Below are the code and all the weights of a small trained network. Each question names an input and a target symbol and asks about switching units off, where a switched-off unit gives its printed mean instead of its output.

import numpy as np


def w(rows, s, z=0):
    codes = np.array(rows[::2]) - 128.0
    scale = np.full(codes.shape[1], s)
    scale[-1] = z or s
    return codes * scale


def f(y):
    return y / 2 * (1 + np.tanh(0.7978845608 * (y + 0.044715 * y**3)))


def softmax(a):
    e = np.exp(a - a.max(-1, keepdims=True))
    return e / e.sum(-1, keepdims=True)


def log_softmax(a):
    a = a - a.max(-1, keepdims=True)
    return a - np.log(np.exp(a).sum(-1, keepdims=True))


def net(x, mask):
    ids = ['ΘΛΞΠΣΩγδητφψ'.index(c) for c in x.split()]
    T = len(ids)
    res = E[ids] + P[:T]
    q, k, v = (res @ M[0].T for M in (Q, K, V))
    z = softmax(np.where(np.tri(T) > 0, q @ k.T / 3**0.5, -1e9)) @ v
    res = res + np.where(mask[0], z, O[0][:, -1]) @ O[0][:, :-1]
    y = f(res @ A[0][:, :-1].T + A[0][:, -1])
    res = res + np.where(mask[1:13], y, B[0][:, -1]) @ B[0][:, :-1]
    return log_softmax(res[-1] @ U[:, :-1].T + U[:, -1])


Q, K, V, O, A, B = {}, {}, {}, {}, {}, {}
E = w([
[107,223,197],'Θ',
[81,127,87],'Λ',
[143,113,130],'Ξ',
[156,83,228],'Π',
[186,132,79],'Σ',
[131,177,113],'Ω',
[30,125,122],'γ',
[141,115,128],'δ',
[46,102,149],'η',
[236,109,105],'τ',
[251,175,141],'φ',
[135,114,129],'ψ',
],0.025)
P = w([
[55,88,150],'0',
[179,135,128],'1',
[145,174,124],'2',
[127,5,158],'3',
[196,127,128],'4',
[142,177,126],'5',
],0.012)
Q[0] = w([
[64,187,121],'head 0',
[94,2,107],'head 0',
[120,106,175],'head 0',
],0.02)
K[0] = w([
[78,81,65],'head 0',
[8,165,245],'head 0',
[111,34,202],'head 0',
],0.016)
V[0] = w([
[95,186,87],'head 0',
[180,81,1],'head 0',
[106,105,103],'head 0',
],0.0059)
O[0] = w([
[115,155,83,89],'head 0',
[194,2,30,4],'head 0',
[89,156,100,92],'head 0',
],0.006,0.0034)
A[0] = w([
[168,122,174,141],'neuron 0',
[69,130,175,108],'neuron 1',
[192,90,82,97],'neuron 2',
[76,138,141,54],'neuron 3',
[134,186,22,12],'neuron 4',
[70,124,44,170],'neuron 5',
[116,152,112,130],'neuron 6',
[99,39,118,129],'neuron 7',
[71,224,108,198],'neuron 8',
[53,148,8,13],'neuron 9',
[35,125,45,102],'neuron 10',
[174,120,170,103],'neuron 11',
],0.015,0.012)
B[0] = w([
[112,132,88,184],'neuron 0',
[115,113,55,191],'neuron 1',
[71,127,121,151],'neuron 2',
[140,81,122,141],'neuron 3',
[195,95,100,130],'neuron 4',
[183,122,179,159],'neuron 5',
[146,117,131,139],'neuron 6',
[190,178,116,140],'neuron 7',
[147,97,155,252],'neuron 8',
[120,137,3,141],'neuron 9',
[100,188,139,159],'neuron 10',
[107,165,127,164],'neuron 11',
],0.013,0.017)
U = w([
[152,182,212,168],'Θ',
[188,155,80,92],'Λ',
[137,96,107,141],'Ξ',
[10,222,145,2],'Π',
[160,60,67,134],'Σ',
[211,73,129,91],'Ω',
[40,134,87,144],'γ',
[142,92,116,144],'δ',
[76,27,148,194],'η',
[85,109,46,138],'τ',
[124,205,81,100],'φ',
[145,87,115,160],'ψ',
],0.012,0.006)

Each question gives the input, a string of symbols that net reads in full, and the target symbol t.
The units are the heads (3 rows each of Q, K, V and O) and the neurons (one row each of A and B). Each row of codes is followed by its name. A weight is (code - 128) times the scale printed after its matrix; where a second scale follows, it is the last column's (O, A, B and U).
mask holds one flag per unit, heads first, then neurons. A switched-off unit (its flag False) gives its mean, the last column of its rows in O or B, instead of its output. The means were averaged over made-up inputs and are rounded, as every weight is.
A unit's drop is (log p(t) with every unit on - log p(t) with that unit switched off) / (log p(t) with every unit on - log p(t) with every unit switched off).
The circuit of an input: a set's keep is (log p(t) with only the set's units on - log p(t) with every unit switched off) / (log p(t) with every unit on - log p(t) with every unit switched off). Starting from the 12 units with the biggest drops (on a tie, the unit counted first), units are removed one at a time, each time the one whose removal leaves the highest keep (on an exact tie, the one counted first), for as long as the keep stays at least 0.8.
circuit, biggest first: the units of the circuit, biggest drop first
most important unit: the unit with the biggest drop
top k neurons: the k neurons with the biggest drops, biggest first
drop when u is switched off: that unit's drop, to one decimal
input Λ δ Ξ Λ, target φ: circuit, biggest first : neuron 10; neuron 7
input Ω Λ Θ Λ ψ, target Θ: most important unit : head 0
input Λ τ γ Θ ψ, target Θ: circuit, biggest first : neuron 1; head 0
input δ Π φ, target φ: top 4 neurons : neuron 8; neuron 11; neuron 2; neuron 0
input Π Λ Λ γ Π, target Π: top 3 neurons : neuron 11; neuron 8; neuron 0
input ψ γ Π Θ Λ, target Θ: top 2 neurons : neuron 1; neuron 5
input Π Θ η, target η: top 2 neurons : neuron 8; neuron 3
input Θ Ω γ Θ δ, target Θ: drop when neuron 1 is switched off : 0.4
input Θ Σ Λ, target Λ: drop when neuron 9 is switched off : 0.6
input Π η Π, target Π: drop when neuron 11 is switched off : 0.2
input Θ γ Λ, target Λ: drop when head 0 is switched off : 0.4
